Each row is followed by roughly how far along a hidden order it lies, from 0 to 20. A new part has a new order.
(in the rows, 128 means zero)
[120 115 103 128 124 124 132 120 151 100 143 168  88 158 149 126 122 108
 135 162 122 102 159  87 116 162 150  90 108 164 206 135 124 148 180 130
 128 137 122]  16
[101 142 143 128  90 176 112 153 121 151  89  93 176 104 104 156 123 154
 116 107 116 123  46 168 126  86  87 180 149  79  63 121 133  86  97 159
 118 117 160]  7
[ 98 132  96 134  68 107 118 146 130 141  48 134  76 122 113  81 141 109
 101  84 122 108 115 109  88 131 132 137 113 151  88 128  98 132 162 148
 154 116 162]  19
[136 108 125 118 194 144 144 112 145  99 190 153 134 149 161 161 108 134
 151 201 122 119 158 118 152 151 140  74 129 144 209 134 148 118 132 115
 103 135  90]  6
[100 132 100 134  92 121 118 150 138 124  62 143  79 133 130  81 135 110
  99  76 118 105 128 102  79 130 132 137 106 144 121 130 101 124 166 161
 142 134 162]  20
[ 93 142 144 122 110 194 104 153 128 143  78  90 187 113 112 145 117 159
 123 120 109 107  42 172 122  71  88 180 156  58 103 127 147  77  97 155
 121 122 167]  5
[113 133 156 122 144 192 115 132 125 137   1 105 206 117 125 189 107 163
 141 156 115 119  69 168 149  83 112 152 158  76  95 126 157  84  94 139
 103 125 134]  1
[107 137 139 134  58 169  89 158 129 182  93 105 162 140 114 122 144 119
 157  97 119 113  52 130 112  80  74 218 131  72  78 122 139 167 118 131
 147 119 185]  11
[119 123 154 118 174 187 125 131 140 118 196 122 200 136 131 200 102 166
 143 199 112 117  98 161 155  94 116 124 154  84 129 131 166  81 105 132
  91 138 108]  0
[136 109 115 125 178 118 138 121 149 107 157 170  85 165 153 114 117 106
 149 174 125 112 194  95 108 159 146  83 112 173 203 134 126 154 161 120
 128 134 120]  15
[118 118 102 129 112 105 136 136 142 111  95 157  67 144 131  77 131  98
 119 110 120 105 156  88  94 152 141 103 100 164 175 128 103 147 172 141
 137 117 147]  19
[127 111 128 120 193 151 133 107 156  93 192 156 143 159 158 155 108 138
 150 205 124 113 179 118 144 139 138  84 132 143 210 136 156 117 134 124
  99 140 106]  7
[141 107 120 125 169 119 139 119 147 107 172 166 102 165 165 119 118 108
 163 192 123 111 191  86 142 159 146  89 113 162 222 133 139 163 155 111
 125 138 107]  12
[ 96 135 111 133  65 132 112 158 131 135  56 131 106 124 111  85 133 106
 106  84 114 102 100 121  82 116 114 157 110 118 104 125 105 127 168 154
 145 107 169]  19
[133 111 129 121 160 139 134 104 148 101 193 155 132 159 157 153 110 130
 154 203 128 114 173 105 150 145 143  82 129 137 200 137 159 131 140 113
 109 147 106]  7
[154 103 129 123 175 125 140 110 144 123 194 168 113 172 163 139 117 111
 174 191 130 119 201  93 146 156 136  84 115 165 221 131 143 185 142  98
 128 139  99]  10
[105 140 144 129 100 175 105 147 125 151 117 102 186 118 107 166 128 154
 136 111 117 124  56 172 125  75  92 181 150  66  66 125 149 108  95 141
 121 126 162]  5
[107 128 152 119 172 189 125 126 133 118 169 110 193 122 128 198 102 176
 133 174 115 112  90 177 149  90 116 134 156  80 114 130 162  67  91 140
  92 129 106]  0
[146 107 125 123 178 123 139 113 149 112 172 165 108 166 150 121 116 115
 164 162 124 115 217  87 137 159 142  79 116 161 228 132 136 164 157 109
 129 136 114]  12
[119 109 130 119 197 152 143 107 151  85 185 157 137 149 148 164 100 146
 137 206 118 109 182 119 149 137 144  80 126 146 207 133 150  98 138 131
  95 137  95]  7
[134 130 163 123 138 172 126 135 118 141 163 100 182 120 117 171 112 159
 151 157 122 132  82 169 154 100  99 149 153  67  91 121 149 110  85 129
 118 128 119]  1
[120 131 111 134  75 108 128 160 126 144  62 137  67 123 104  73 136 101
 119  79 120 117 129 108  92 134 112 149 109 134 119 118  97 149 143 136
 157 107 164]  19
[ 82 123 101 126  87 139 128 163 148 108 148 148  80 123 112  89 116 112
  94 112 102  88 120 119  73 125 124 123 108 135 125 124  99  83 158 182
 122 105 168]  20
[102 130 107 134  85 142 109 153 140 148  56 141  90 143 124  79 141 102
 122  82 116  97 110  95  85 124 111 166 115 153 139 126 117 158 161 146
 152 116 173]  20
[109 137 139 130  66 155 113 170 121 158 102 108 127 112 100 127 134 132
 127  96 111 117  68 156 109  97  88 185 134  80  60 116 121 127 111 136
 142 110 170]  11
[142 111 143 122 197 157 118 102 145 124 211 143 169 164 163 172 116 136
 177 201 131 122 161 116 160 132 132  98 136 123 197 136 167 157 114 107
 108 147  95]  4
[103 131 113 134  61 131 106 159 136 148  76 133  86 140 119  85 139  98
 126  90 111 103 119 104  82 126 108 174 107 124 125 124 105 155 152 147
 150 112 166]  19
[148 108 140 121 191 141 136 106 141 114 214 155 142 165 158 156 112 127
 172 216 127 124 178 104 159 144 136 100 126 141 198 133 156 152 128 104
 118 142  96]  6
[101 134 117 132  66 144 115 162 135 149  61 126 102 128 111  91 127 111
 113  81 109  96  90 123  89 109  73 178 120 112  98 120 117 121 141 156
 145 107 178]  17
[141 115 142 116 197 155 137 105 142 103 199 137 167 145 153 181 100 150
 153 200 127 124 140 138 162 129 132  87 141 125 176 134 154 101 103 118
  99 139  93]  3
[104 137 128 133  68 149 109 168 130 156  62 123 124 124 103  93 134 112
 122  66 114 106  82 128  90 109  91 234 120 110  91 118 112 137 132 153
 145 106 175]  16
[110 134 163 125  88 191 122 172 125 155 122 104 160 112 101 159 115 147
 136 116 108 108  58 169 119  82  81 182 142  55  70 114 128 110  94 149
 124 111 160]  7
[119 127 112 134  65 122 118 153 133 154  69 138  86 139 113  54 142  94
 126  84 120 111 118 103  87 128 109 160 110 134 123 122 100 167 156 137
 161 113 168]  19
[135 124 159 123 164 179 115 115 131 145 206 119 207 139 138 191 116 156
 177 180 124 128 129 149 156 120 104 144 150  76 140 130 178 134  92 109
 108 143 111]  0
[133 110 115 125 167 123 135 111 151 103 146 170 102 162 155 108 121 108
 143 170 122 104 177  74 132 150 161  83 106 168 216 136 134 156 166 120
 124 136 116]  14
[124 134 156 126 137 174 108 138 122 155 171 101 196 120 120 158 128 149
 153 131 123 128  54 165 142  84  98 186 154  64  87 127 161 121  91 125
 117 127 123]  3
[115 135 122 138  65 125 105 158 125 167  91 120 113 133 109  82 144  92
 138  73 125 115  94 114  93 114  99 185 117 111  75 121 122 176 137 134
 164 113 174]  17
[103 121 104 127 104 132 144 156 149 106  81 157  55 135 120  86 115 108
 107 124 103  89 132 103  96 141 131  99 105 157 168 123  97 109 163 164
 132 104 152]  20
[107 137 120 133  63 148 109 171 123 162  80 114 122 127 106 107 129 121
 129  88 113 113 107 134 101 101  94 180 127  87  84 116 115 134 124 141
 148 103 171]  14
[141 110 158 120 189 173 123 114 141 128 212 141 188 160 149 187 108 152
 180 203 122 118 123 132 165 114 108 122 144 108 174 130 172 157 104 103
 111 136 110]  1
[112 138 119 130  65 128 127 165 127 142  61 129  88 108  97 104 130 115
 104  79 114 110  70 147  89  79 107 164 119 108  89 119 102 113 133 161
 139 104 170]  16
[114 128 151 121 169 189 118 136 135 133 182 114 199 125 128 201 104 168
 150 175 112 115  81 169 154  81  97 145 155  67 117 128 170  85  89 137
  98 131 124]  0
[110 146 142 131  85 173 103 153 119 164 114  97 165 115 111 157 132 138
 133  89 119 117  51 153 113  90  90 194 147  72  54 123 135 117 105 142
 132 119 160]  8
[111 132 124 133  53 135 124 179 131 154  81 125  87 128 103  98 133 104
 126  83 113 110 100 128  95 121  97 172 116 112  95 115 105 154 135 147
 154 101 170]  17
[111 141 135 132  55 145 108 161 120 162  69 102 146 115 104 121 139 127
 121  70 119 118  62 150 105  98  96 188 133  87  54 120 119 138 111 142
 144 113 160]  12
[101 139  97 136  87 119 107 138 136 133  35 127  96 132 121  83 148 101
 101  67 126 109 103  97  82 124 131 152 118 152 111 133 109 143 167 151
 146 127 169]  20

New part:
[147 155 156 104 145 128 146 203 139 163 123 186 187 104 127  78 111]  1
[137 135 143  87 138  31 137 252 116  98  61 149 204 107 104 109  76]  8
[128 154 145  94 156  77 140 194 184 124 112 190 193  99 111 146 105]  12
[147 155 155 112 142 125 144 210 131 155 117 181 179 101 127  74 100]  0
[146 138 138 112 131  89 137 184 126 110 103 143 171 115 116 110 100]  10
[137 155 146  99 137  96 136 163 162 110 114 166 184 111 107 134 106]  9
[142 143 144 120 136 106 138 194 140 107 112 137 161 123 130 122 112]  11
[133 144 145  98 156  72 142 202 158 129  90 165 177 110 122 135  99]  13
[137 132 140 107 149  98 137 178 158 134 122 158 158 118 121 140 129]  13
[141 157 139 111 136 120 133 142 177 116 119 172 175 116 106 134 123]  10
[140 144 141 111 129  86 134 196 132 108  86 150 181 117 113 110  97]  9
[145 139 143  85 151  93 131 188 166 137 100 156 177 113 107 132 129]  8
[142 139 143 112 151 134 132 152 172 145 146 142 147 128 125 146 157]  9
[146 134 142 114 151 133 138 185 152 134 130 129 145 127 137 142 140]  10
[144 147 157 109 142 119 147 226 113 166 111 163 173 104 134  66 102]  1
[146 164 153 113 144 157 143 183 142 161 134 186 175 103 129  82 119]  1
[149 157 156 128 138 141 144 195 126 156 133 179 171 108 137  72 111]  0
[144 140 143 130 129 118 136 176 125 114 120 130 151 130 141 122 128]  8
[138 152 143 112 132 114 136 170 156 102 114 159 180 118 112 131 113]  9
[145 173 141 184 108 216 139  68 162  90 193 155 125 134 154 137 152]  11
[135 140 147  99 142  91 134 183 149 111  98 158 183 112 111 132 114]  9
[145 117 138 138 154 144 137 154 136 156 163 109 108 141 164 150 169]  14
[144 132 145  97 146  67 134 207 133 130 107 132 175 120 113 128 108]  10
[137 140 145  93 141  89 137 192 157 117  98 153 173 113 108 132 107]  9
[145 137 143 121 140 132 134 170 141 138 131 131 137 130 136 124 149]  7
[147 107 143 109 158 100 138 209 127 161 127 106 136 133 147 138 158]  10
[155 134 143  98 151  97 131 203 156 143 107 137 167 119 117 126 141]  7
[124 130 129  91 131  89 128 155 140 118 102 143 157 114 103 124  94]  20
[132 137 149 110 157  82 142 216 147 141 104 152 161 111 137 137 106]  12
[143 144 144 120 136 120 132 173 153 117 128 152 154 121 132 133 127]  10
[123 140 130 120 123 126 129 138 137 105 123 152 154 118 110 129 109]  20
[146 129 141  85 148  66 134 211 150 130  84 145 171 110 101 121  96]  10
[129 149 149 169 108 100 149 193  73  70 118 155 171 117 157  95  71]  12
[137 149 151 135 157 116 143 165 158 137 145 165 160 120 143 152 121]  10
[140 123 146  76 156  33 139 247 139 128  72 139 186 106 109 132  95]  11
[140 139 146  95 139  76 138 201 148 104  93 159 189 111 106 134  99]  9
[135 140 149 134 157 105 146 168 141 130 131 155 157 120 147 139 111]  10
[142 140 147 111 145 102 140 178 160 123 119 157 164 119 125 126 116]  10
[144 146 145 108 150 111 137 165 175 129 131 160 162 118 117 143 135]  11
[149 152 159  86 158 104 142 215 149 177 110 188 189  96 117  92 111]  1
[147 169 155 132 139 180 143 155 150 159 156 192 169 107 136  79 131]  1
[138 120 143  92 145  36 139 251 122 115  71 140 184 112 116 118  93]  11
[142 145 139  93 155 119 132 157 197 141 121 170 173 120 102 143 138]  10
[143 165 158 121 137 167 145 157 150 151 142 190 170 106 138  82 116]  2
[146 161 154 126 128 156 146 179 116 140 127 177 179 106 135  67  89]  1
[151 135 153 124 148 134 146 221 100 178 123 133 151 115 152  66 118]  1
[138 152 137 141 148 137 142 149 165 133 143 159 139 124 139 140 136]  13
[134 140 174 137 125 134 159 223  53 145 128 136 183 119 161  85 107]  2
[142 152 158 112 134 102 149 231 107 144  98 176 190  99 128  63  77]  1
[138 164 157  98 159 166 144 155 194 181 152 207 184  99 122 116 149]  3
[148 141 143 139 127 117 133 167 124 112 128 132 149 132 130 121 115]  9
[124 152 129  83 145 109 124 125 209 129 115 188 171 105  78 156 121]  20
[140 163 157 141 115 177 148 162 111 126 147 183 175 107 146  72 106]  3
[141 191 155 133 135 203 142 112 183 149 169 217 172 109 127  95 131]  1
[147 186 154 148 133 217 142 108 171 151 187 200 156 113 139  89 143]  0
[131 160 145 152 124 112 148 182 137  86 130 169 166 115 146 116  88]  12
[140 131 151  86 141  42 141 240 134 106  81 152 202 106 109 123  80]  11
[137 139 144 118 147  92 140 202 141 122 111 155 161 115 133 125 108]  13
[144 159 156 122 142 133 146 194 127 147 119 180 182 104 129  69  99]  2
[155 153 154 142 150 181 144 168 132 176 158 167 146 119 156  85 140]  0
[142 152 143 132 141 175 136 123 171 128 157 145 142 131 135 142 159]  9
[141 136 146 113 143 116 135 163 162 123 127 140 167 121 119 132 135]  9
[136 150 152 152 151 113 144 176 135 114 143 161 152 118 147 134 107]  10
[141 152 162 139 132 167 148 175 111 153 143 169 166 108 140  83 122]  3
[147 158 160 139 128 142 145 179 110 141 139 173 165 113 144  65 102]  0
[139 147 143  96 155 132 130 137 198 143 135 166 167 119 113 152 158]  8
[128 149 146 109 152  98 140 183 168 128 115 181 179 106 125 137 108]  12
[140 145 132  88 154 108 130 188 173 136 107 163 173 114 105 137 132]  7
[141 165 159 123 133 178 145 152 149 149 154 190 172 102 134  88 115]  3
[131 145 147 118 145 106 138 176 162 128 128 170 166 109 133 137 111]  12
[141 145 161 139 124 157 151 213  86 143 137 162 165 109 154  63 100]  3
[142 159 137 110 134 121 132 140 169 108 125 181 177 110 103 138 113]  10
[140 144 159 121 144 168 146 183 130 165 150 165 160 109 150  87 134]  3
[137 143 143  88 140  76 133 198 154 113  91 158 190 106  96 115  96]  10
[148 173 154 146 130 201 144 133 143 154 168 177 145 116 151  82 135]  1
[140 146 144 123 136 128 135 154 151 116 127 147 159 122 130 129 128]  8
[149 140 148 130 121 113 138 188 108 109 116 135 153 127 135 106 117]  7
[138 159 159 126 127 149 148 191 118 137 132 190 181 105 140  76 104]  3
[140 170 159 108 144 167 142 152 160 159 150 202 184  97 124  98 115]  3
[125 142 150 121 135  56 145 208 119 101  86 148 195 105 132 115  63]  12
[134 155 156 130 149  94 145 183 144 113 120 177 174 109 135 133  93]  10
[147 137 139  99 145  95 133 194 151 131 103 146 171 116 112 123 118]  9
[145 129 147 115 141  85 140 197 131 118 110 129 159 122 138 122 113]  10
[136 116 145  88 146  25 139 255 118 113  64 145 188 106 109 121  75]  14
[133 174 165 153 113 207 154 137 124 144 178 186 187 116 148 110 144]  2
[134 172 144 169 142 212 145  72 186 133 200 167 116 132 169 152 170]  12
[146 160 144 127 132 131 132 145 165 113 136 150 148 129 123 135 127]  10
[139 152 157 142 136 178 147 153 130 153 157 170 164 110 152  89 133]  3
[138 158 156 116 134 155 146 174 139 143 141 191 184  98 133  83 108]  3
[134 133 154 117 163  62 146 225 122 125  99 157 181 107 133 128  82]  11
